Here is a tiny trained network, its code and every weight. The questions are about switching its units off for an input and a target symbol, where a switched-off unit gives its printed mean instead of its output.

import numpy as np


def w(rows, s, z=0):
    codes = np.array(rows[::2]) - 128.0
    scale = np.full(codes.shape[1], s)
    scale[-1] = z or s
    return codes * scale


def f(y):
    return np.maximum(y, 0)


def softmax(a):
    e = np.exp(a - a.max(-1, keepdims=True))
    return e / e.sum(-1, keepdims=True)


def log_softmax(a):
    a = a - a.max(-1, keepdims=True)
    return a - np.log(np.exp(a).sum(-1, keepdims=True))


def net(x, mask):
    ids = ['αγλμπφω'.index(c) for c in x.split()]
    T = len(ids)
    res = E[ids] + P[:T]
    r = res
    for j in range(3):
        rows = slice(3 * j, 3 * j + 3)
        q, k, v = (r @ M[0][rows].T for M in (Q, K, V))
        z = softmax(np.where(np.tri(T) > 0, q @ k.T / 3**0.5, -1e9)) @ v
        o = O[0][rows]
        res = res + np.where(mask[j], z, o[:, -1]) @ o[:, :-1]
    y = f(res @ A[0][:, :-1].T + A[0][:, -1])
    res = res + np.where(mask[3:7], y, B[0][:, -1]) @ B[0][:, :-1]
    return log_softmax(res[-1] @ U[:, :-1].T + U[:, -1])


Q, K, V, O, A, B = {}, {}, {}, {}, {}, {}
E = w([
[89,189,68,171],'α',
[101,165,88,208],'γ',
[180,136,81,161],'λ',
[137,250,117,76],'μ',
[129,185,135,175],'π',
[172,177,2,152],'φ',
[225,153,69,113],'ω',
],0.0077)
P = w([
[73,8,154,99],'0',
[101,135,53,114],'1',
[197,179,166,193],'2',
[127,117,234,71],'3',
[55,152,76,109],'4',
[219,177,160,201],'5',
],0.012)
Q[0] = w([
[152,165,3,202],'h1',
[203,70,200,201],'h1',
[81,70,110,121],'h1',
[64,74,132,109],'h2',
[117,134,160,109],'h2',
[146,104,84,130],'h2',
[126,137,159,97],'h3',
[101,79,116,92],'h3',
[78,96,131,77],'h3',
],0.038)
K[0] = w([
[31,110,162,179],'h1',
[180,4,167,96],'h1',
[114,146,151,116],'h1',
[125,176,128,148],'h2',
[154,118,143,142],'h2',
[120,130,77,126],'h2',
[158,153,108,129],'h3',
[125,157,154,95],'h3',
[119,177,130,85],'h3',
],0.04)
V[0] = w([
[118,92,133,143],'h1',
[221,132,106,32],'h1',
[73,173,155,130],'h1',
[84,157,37,46],'h2',
[176,182,111,118],'h2',
[135,178,180,97],'h2',
[124,73,253,130],'h3',
[161,169,165,235],'h3',
[193,87,102,162],'h3',
],0.022)
O[0] = w([
[160,97,155,159,170],'h1',
[5,190,131,194,89],'h1',
[164,158,99,75,107],'h1',
[59,142,29,39,247],'h2',
[110,197,132,87,8],'h2',
[103,175,218,106,35],'h2',
[123,198,244,221,143],'h3',
[132,58,160,127,2],'h3',
[47,104,80,172,167],'h3',
],0.017,0.0048)
A[0] = w([
[137,247,47,134,130],'n1',
[139,211,165,177,66],'n2',
[79,119,88,108,2],'n3',
[182,220,79,103,123],'n4',
],0.016,0.0086)
B[0] = w([
[254,130,96,53,252],'n1',
[19,150,158,33,175],'n2',
[36,69,229,210,187],'n3',
[73,182,142,205,219],'n4',
],0.012,0.039)
U = w([
[138,204,161,199,141],'α',
[206,114,190,117,1],'γ',
[58,225,155,178,112],'λ',
[105,89,117,52,174],'μ',
[167,145,254,75,88],'π',
[175,126,79,67,158],'φ',
[112,169,131,33,198],'ω',
],0.0065,0.0086)

Each question gives the input, a string of symbols that net reads in full, and the target symbol t.
The units are the heads (3 rows each of Q, K, V and O) and the neurons (one row each of A and B). Each row of codes is followed by its name. A weight is (code - 128) times the scale printed after its matrix; where a second scale follows, it is the last column's (O, A, B and U).
mask holds one flag per unit, heads first, then neurons. A switched-off unit (its flag False) gives its mean, the last column of its rows in O or B, instead of its output. The means were averaged over made-up inputs and are rounded, as every weight is.
A unit's drop is (log p(t) with every unit on - log p(t) with that unit switched off) / (log p(t) with every unit on - log p(t) with every unit switched off).
The circuit of an input: a set's keep is (log p(t) with only the set's units on - log p(t) with every unit switched off) / (log p(t) with every unit on - log p(t) with every unit switched off). Starting from all 7 units, units are removed one at a time, each time the one whose removal leaves the highest keep (on an exact tie, the one counted first), for as long as the keep stays at least 0.8.
units of the circuit, in order: the units of the circuit, biggest drop first
top k neurons: the k neurons with the biggest drops, biggest first
which heads matter: for each layer, one digit per head in row order, 1 if its drop is at least 0.15 and else 0, layers parted by /
input ω λ α, target ω: which heads matter	101
input γ ω φ ω α, target φ: top 2 neurons	[n1 n2]
input γ ω π, target γ: top neuron	[n4]
input α π π α φ, target φ: which heads matter	001
input α π γ γ ω φ, target α: which heads matter	101
input μ φ μ μ π μ, target μ: which heads matter	001
input λ α π α α μ, target λ: units of the circuit, in order	[h3 n2]
input ω α φ φ λ γ, target ω: units of the circuit, in order	[h3 n2 n3]
input ω μ γ π, target π: which heads matter	011
input γ π π α π λ, target γ: units of the circuit, in order	[h1 h2]
input π π π, target π: which heads matter	111
input π φ μ ω π μ, target π: which heads matter	111
input π γ φ π ω, target φ: units of the circuit, in order	[n1 h2]
input ω ω π φ γ α, target ω: which heads matter	101
input μ π ω μ μ ω, target μ: units of the circuit, in order	[h3]
input μ γ φ, target μ: units of the circuit, in order	[h3 n3]
input ω π π π λ, target φ: which heads matter	010
input λ π μ μ μ φ, target λ: which heads matter	111
input α λ π φ, target μ: top 2 neurons	[n4 n1]
input φ γ φ α φ π, target φ: which heads matter	000
input φ π ω, target φ: units of the circuit, in order	[n1 h3]
